E: [ 6.13 -0.06 -5.23 -0.44  3.37 -4.56 -8.20  4.72  1.26  5.84  0.40  6.64
 -1.14  1.87  3.38  2.58  6.76]
A: [ 5.42  0.72  0.42  0.67  3.69  0.78 -2.87  3.68  2.72  5.85  3.18  5.57
  0.55  1.84  2.59  2.72  5.64]
D: [ 3.38 -0.06 -5.23 -0.44 -0.26 -4.56 -8.20  4.72  3.74  5.84  0.40  6.64
 -1.14  1.87  3.38  2.58  6.76]
S: [-4.91 -5.35  4.81 -3.87  4.66  5.67  6.28  1.51  4.17 -3.90  3.68 -4.34
  5.57  4.17  2.04  3.97 -4.98]
N: [ 5.42  0.72  0.42  0.67  2.51  0.78 -2.87  3.68  2.72  5.85  3.18 -4.99
  0.55  1.84  2.59  2.72  5.64]
q: [ 3.38 -0.06 -5.23 -0.44 -0.26 -4.56 -8.20  4.72  3.74  5.84  0.40  6.64
 -1.14  1.87  3.38  2.58  6.76]	D
q: [ 6.13 -0.06 -5.23 -0.44  3.37 -4.56 -8.20  4.72  1.26  5.84  0.40  6.64
 -1.14  1.87  3.38  2.58  6.76]	E
after: [3.74]	[5.84]

U: [ 1.28 -0.41 -4.99 -0.44 -1.97  2.03]
G: [-3.56  0.85 -4.18 -1.42 -0.42  8.90]
H: [ 0.86 -5.59 -7.33  0.86 -0.85  1.29]
V: [-2.29  0.13 -3.83  0.14  0.86  1.29]
after: [-0.42]	[8.90]
after: [-4.18]	[-1.42]
after: [0.14]	[0.86]
q: [ 0.86 -5.59 -7.33  0.86 -0.85  1.29]	H
q: [ 1.28 -0.41 -4.99 -0.44 -1.97  2.03]	U
q: [-2.29  0.13 -3.83  0.14  0.86  1.29]	V
after: [-2.29]	[0.13]

L: [-5.47 -1.83  0.50 -7.58]
J: [ 1.82 -5.47  4.68 -8.30]
P: [ 2.41  4.90 -6.16  1.44]
K: [ 3.65 -2.32  0.99 -8.71]
B: [ 0.83  6.03 -6.46  4.81]
F: [ 3.42  3.62 -5.01  1.53]
Q: [-1.71 -5.46 -5.18  8.66]
X: [-3.61  2.55 -1.10  8.18]
R: [-1.11  5.33 -4.42  8.47]
Y: [ 3.38  5.97 -5.18  8.66]
M: [ 3.42  3.62 -5.01 -2.47]
after: [-1.10]	[8.18]
both J L: 	[-5.47]

T: [-1.17  0.08 -1.16 -2.07 -2.06 -0.89]
C: [-4.66 -0.19  0.08 -2.08  0.03 -0.67]
Z: [-2.06 -0.22 -2.07 -1.18 -0.40 -0.89]
both C T: 	[0.08]
after: [-4.66]	[-0.19]
q: [-1.17  0.08 -1.16 -2.07 -2.06 -0.89]	T
after: [-1.18]	[-0.40]
q: [-4.66 -0.19  0.08 -2.08  0.03 -0.67]	C

